Here is a tiny trained network, its code and every weight. The questions are about switching its units off for an input and a class, where a switched-off unit gives its printed mean instead of its output.

import numpy as np


def w(rows, s, z=0):
    codes = np.array(rows[::2]) - 128.0
    scale = np.full(codes.shape[1], s)
    scale[-1] = z or s
    return codes * scale


def norm(h):
    return h / np.sqrt((h * h).mean(-1, keepdims=True) + 1e-5)


def f(y):
    return np.maximum(y, 0)


def log_softmax(a):
    a = a - a.max(-1, keepdims=True)
    return a - np.log(np.exp(a).sum(-1, keepdims=True))


def net(x, mask):
    res = np.array(x, float).reshape(1, 7) / 4 @ E
    u = 0
    for l in range(3):
        y = f(norm(res) @ A[l][:, :-1].T + A[l][:, -1])
        res = res + np.where(mask[u : u + 9], y, B[l][:, -1]) @ B[l][:, :-1]
        u += 9
    return log_softmax(norm(res)[-1] @ U[:, :-1].T + U[:, -1])


A, B = {}, {}
E = w([
[130,135,165,128],'x0',
[135,116,115,133],'x1',
[17,180,95,118],'x2',
[202,241,63,185],'x3',
[154,123,147,135],'x4',
[141,179,159,3],'x5',
[124,126,121,125],'x6',
],0.0056)
A[0] = w([
[92,185,147,24,96],'L0N0',
[143,134,139,150,48],'L0N1',
[52,154,122,114,50],'L0N2',
[123,67,30,91,255],'L0N3',
[80,95,171,127,110],'L0N4',
[93,80,132,190,164],'L0N5',
[96,103,148,204,92],'L0N6',
[106,47,129,125,165],'L0N7',
[177,135,178,6,201],'L0N8',
],0.012,0.0021)
B[0] = w([
[191,79,62,142,221],'L0N0',
[82,153,102,117,137],'L0N1',
[81,115,140,208,179],'L0N2',
[103,174,176,129,192],'L0N3',
[125,231,161,68,191],'L0N4',
[140,87,42,71,205],'L0N5',
[221,86,2,113,190],'L0N6',
[157,200,216,102,211],'L0N7',
[120,104,57,182,254],'L0N8',
],0.0077,0.0071)
A[1] = w([
[81,98,189,61,121],'L1N0',
[84,48,144,105,231],'L1N1',
[73,206,146,53,130],'L1N2',
[215,217,19,216,250],'L1N3',
[47,129,121,209,104],'L1N4',
[188,242,138,62,141],'L1N5',
[77,131,1,63,178],'L1N6',
[71,81,119,117,93],'L1N7',
[105,82,150,40,49],'L1N8',
],0.0084,0.0021)
B[1] = w([
[27,185,150,57,143],'L1N0',
[164,254,107,98,141],'L1N1',
[112,73,134,161,148],'L1N2',
[89,115,158,89,248],'L1N3',
[166,67,148,153,143],'L1N4',
[97,96,131,158,164],'L1N5',
[173,78,116,73,198],'L1N6',
[140,150,63,196,135],'L1N7',
[147,110,93,52,144],'L1N8',
],0.0075,0.014)
A[2] = w([
[210,30,116,158,223],'L2N0',
[114,224,123,184,185],'L2N1',
[169,201,153,202,172],'L2N2',
[137,185,35,207,191],'L2N3',
[84,97,71,59,248],'L2N4',
[37,149,14,38,119],'L2N5',
[159,254,49,127,179],'L2N6',
[37,127,186,146,153],'L2N7',
[149,137,136,59,133],'L2N8',
],0.0075,0.0018)
B[2] = w([
[97,152,185,188,218],'L2N0',
[100,99,124,52,135],'L2N1',
[48,82,201,31,136],'L2N2',
[109,150,161,48,157],'L2N3',
[132,86,239,125,253],'L2N4',
[133,156,165,221,254],'L2N5',
[76,115,118,3,157],'L2N6',
[191,68,165,132,148],'L2N7',
[124,102,48,157,179],'L2N8',
],0.0064,0.0083)
U = w([
[118,64,143,108,136],'0',
[160,71,7,94,132],'1',
[112,76,149,116,119],'2',
[121,102,151,117,142],'3',
[80,210,160,46,127],'4',
[119,106,137,125,135],'5',
[122,137,126,180,164],'6',
[141,251,56,216,1],'7',
],0.012,0.0081)

Each question gives the input, the list of numbers given to net, and the class t.
The units are the neurons (one row each of A and B). Each row of codes is followed by its name. A weight is (code - 128) times the scale printed after its matrix; where a second scale follows, it is the last column's (A, B and U).
mask holds one flag per neuron, layer by layer. A switched-off neuron (its flag False) gives its mean, the last column of its row in B, instead of its output. The means were averaged over made-up inputs and are rounded, as every weight is.
A unit's drop is (log p(t) with every unit on - log p(t) with that unit switched off) / (log p(t) with every unit on - log p(t) with every unit switched off).
unit that matters most: the unit with the biggest drop
k most important neurons: the k neurons with the biggest drops, biggest first
top k neurons in layer l: the k neurons of layer l with the biggest drops, biggest first
input [8,1,8,7,0,3,3], class 5: 2 most important neurons : [L1N3, L0N8]
input [7,1,6,-2,-1,7,2], class 1: 4 most important neurons : [L0N0, L1N6, L0N7, L0N3]
input [-4,4,-2,-5,2,1,0], class 4: unit that matters most : L1N0
input [4,3,-3,-8,2,1,-7], class 4: 2 most important neurons : [L1N0, L1N1]
input [-7,5,8,5,-4,4,4], class 6: top 4 neurons in layer 0 : [L0N6, L0N5, L0N2, L0N8]
input [4,-6,3,7,6,-8,-6], class 1: top 3 neurons in layer 1 : [L1N0, L1N5, L1N1]
input [4,5,-6,-6,4,6,4], class 1: 2 most important neurons : [L0N8, L1N3]
input [3,-4,-4,2,-5,-7,-1], class 1: 2 most important neurons : [L0N6, L0N5]
input [-6,0,5,7,7,-5,-5], class 3: top 3 neurons in layer 1 : [L1N3, L1N1, L1N4]
input [2,4,-3,2,8,8,-8], class 1: 2 most important neurons : [L0N0, L0N8]
input [-2,-4,5,8,-6,-7,2], class 4: 3 most important neurons : [L2N3, L0N8, L0N0]
input [-7,-5,-2,8,-5,8,-4], class 1: top 2 neurons in layer 0 : [L0N0, L0N7]
input [1,4,-3,-6,-3,-5,0], class 4: 4 most important neurons : [L0N8, L0N7, L0N0, L1N0]
input [-3,4,2,8,-7,-1,4], class 4: unit that matters most : L2N6
input [-8,7,0,6,-5,4,6], class 5: top 2 neurons in layer 0 : [L0N6, L0N5]
input [7,6,8,-3,6,4,4], class 6: 3 most important neurons : [L0N2, L0N5, L0N6]
input [3,2,-8,4,6,5,7], class 6: top 2 neurons in layer 0 : [L0N5, L0N6]
input [4,-1,-5,-8,-2,-7,2], class 4: top 3 neurons in layer 1 : [L1N1, L1N0, L1N6]
input [6,-4,7,-4,1,8,4], class 1: 2 most important neurons : [L0N0, L1N6]
input [1,-5,2,-3,3,7,-6], class 1: unit that matters most : L0N0
